Here is a tiny trained network, its code and every weight. The questions are about switching its units off for an input and a target symbol, where a switched-off unit gives its printed mean instead of its output.

import numpy as np


def w(rows, s, z=0):
    codes = np.array(rows[::2]) - 128.0
    scale = np.full(codes.shape[1], s)
    scale[-1] = z or s
    return codes * scale


def norm(h):
    return h / np.sqrt((h * h).mean(-1, keepdims=True) + 1e-5)


def f(y):
    return np.maximum(y, 0)


def softmax(a):
    e = np.exp(a - a.max(-1, keepdims=True))
    return e / e.sum(-1, keepdims=True)


def log_softmax(a):
    a = a - a.max(-1, keepdims=True)
    return a - np.log(np.exp(a).sum(-1, keepdims=True))


def net(x, mask):
    ids = ['δπστφω'.index(c) for c in x.split()]
    T = len(ids)
    res = E[ids] + P[:T]
    q, k, v = (norm(res) @ M[0].T for M in (Q, K, V))
    z = softmax(np.where(np.tri(T) > 0, q @ k.T / 2**0.5, -1e9)) @ v
    res = res + np.where(mask[0], z, O[0][:, -1]) @ O[0][:, :-1]
    y = f(norm(res) @ A[0][:, :-1].T + A[0][:, -1])
    res = res + np.where(mask[1:13], y, B[0][:, -1]) @ B[0][:, :-1]
    return log_softmax(norm(res)[-1] @ U[:, :-1].T + U[:, -1])


Q, K, V, O, A, B = {}, {}, {}, {}, {}, {}
E = w([
[91,179,152,194,129,154,246],'δ',
[134,101,108,90,72,144,136],'π',
[179,10,172,61,207,89,83],'σ',
[117,115,191,126,104,100,119],'τ',
[50,55,150,150,215,163,59],'φ',
[142,101,252,139,184,59,138],'ω',
],0.013)
P = w([
[203,71,92,232,103,201,153],'0',
[157,192,139,44,90,169,47],'1',
[172,83,215,176,50,60,43],'2',
[222,254,39,203,195,79,91],'3',
[23,184,26,100,165,90,50],'4',
[117,60,100,125,67,198,140],'5',
[18,7,176,91,114,205,44],'6',
[63,202,96,4,138,109,171],'7',
[80,67,151,187,74,122,114],'8',
],0.0084)
Q[0] = w([
[51,222,123,2,171,91,124],'head 1',
[186,195,114,123,152,150,101],'head 1',
],0.02)
K[0] = w([
[245,92,163,252,107,235,76],'head 1',
[158,189,88,167,116,66,84],'head 1',
],0.02)
V[0] = w([
[185,58,94,58,204,120,111],'head 1',
[115,103,251,168,180,47,124],'head 1',
],0.023)
O[0] = w([
[183,88,4,41,125,187,49,160],'head 1',
[149,76,67,109,118,77,230,251],'head 1',
],0.015,0.013)
A[0] = w([
[184,119,133,86,112,157,146,94],'neuron 1',
[108,100,169,80,142,146,66,132],'neuron 2',
[184,130,42,160,105,77,112,168],'neuron 3',
[69,54,161,7,12,140,121,157],'neuron 4',
[169,192,69,93,167,170,131,124],'neuron 5',
[129,103,119,174,156,125,31,124],'neuron 6',
[157,125,52,156,191,137,155,164],'neuron 7',
[77,165,200,143,107,93,209,1],'neuron 8',
[184,135,115,135,75,42,132,93],'neuron 9',
[136,66,94,138,119,70,210,131],'neuron 10',
[117,137,217,148,151,141,68,201],'neuron 11',
[139,141,182,162,116,113,122,86],'neuron 12',
],0.015,0.0033)
B[0] = w([
[135,174,97,126,141,93,139,165],'neuron 1',
[54,158,132,150,106,152,129,159],'neuron 2',
[206,211,143,151,134,81,151,205],'neuron 3',
[52,76,160,107,239,161,142,196],'neuron 4',
[146,115,140,243,144,115,89,174],'neuron 5',
[122,211,114,167,110,129,156,160],'neuron 6',
[133,160,192,97,150,62,131,201],'neuron 7',
[196,31,115,161,141,125,32,200],'neuron 8',
[106,186,85,199,122,115,107,167],'neuron 9',
[5,162,131,126,75,156,72,250],'neuron 10',
[133,118,133,58,80,168,232,174],'neuron 11',
[183,130,111,116,156,143,164,156],'neuron 12',
],0.02,0.016)
U = w([
[166,68,219,137,141,118,203,194],'δ',
[139,171,169,115,95,195,135,195],'π',
[195,86,77,109,126,167,134,234],'σ',
[93,84,134,160,76,120,59,62],'τ',
[120,176,179,170,234,108,134,3],'φ',
[116,101,87,132,95,102,255,138],'ω',
],0.0098,0.003)

Each question gives the input, a string of symbols that net reads in full, and the target symbol t.
The units are the heads (2 rows each of Q, K, V and O) and the neurons (one row each of A and B). Each row of codes is followed by its name. A weight is (code - 128) times the scale printed after its matrix; where a second scale follows, it is the last column's (O, A, B and U).
mask holds one flag per unit, heads first, then neurons. A switched-off unit (its flag False) gives its mean, the last column of its rows in O or B, instead of its output. The means were averaged over made-up inputs and are rounded, as every weight is.
A unit's drop is (log p(t) with every unit on - log p(t) with that unit switched off) / (log p(t) with every unit on - log p(t) with every unit switched off).
The circuit of an input: a set's keep is (log p(t) with only the set's units on - log p(t) with every unit switched off) / (log p(t) with every unit on - log p(t) with every unit switched off). Starting from the 12 units with the biggest drops (on a tie, the unit counted first), units are removed one at a time, each time the one whose removal leaves the highest keep (on an exact tie, the one counted first), for as long as the keep stays at least 0.8.
units of the circuit, in order: the units of the circuit, biggest drop first
k most important neurons: the k neurons with the biggest drops, biggest first
drop of u: that unit's drop, to one decimal
input φ φ τ, target φ: most important neuron	[neuron 4]
input φ φ σ τ δ φ π π δ, target π: units of the circuit, in order	[head 1; neuron 11]
input τ τ ω τ π τ φ π, target τ: units of the circuit, in order	[head 1; neuron 8; neuron 10]
input τ δ ω σ τ, target τ: 2 most important neurons	[neuron 8; neuron 10]
input τ τ δ, target τ: units of the circuit, in order	[head 1; neuron 8; neuron 10]
input σ φ φ π π φ, target π: units of the circuit, in order	[head 1; neuron 11]
input δ π ω τ, target τ: units of the circuit, in order	[head 1; neuron 10; neuron 8]
input ω φ π, target φ: 2 most important neurons	[neuron 4; neuron 8]
input τ π τ σ π φ τ ω, target τ: 2 most important neurons	[neuron 8; neuron 10]
input φ π φ ω ω φ τ δ δ, target δ: drop of head 1	1.4
input τ π ω φ ω π σ τ δ, target τ: drop of head 1	0.3
input ω δ ω τ τ, target ω: drop of head 1	1.4
input π σ φ π φ ω φ π τ, target π: drop of head 1	0.6
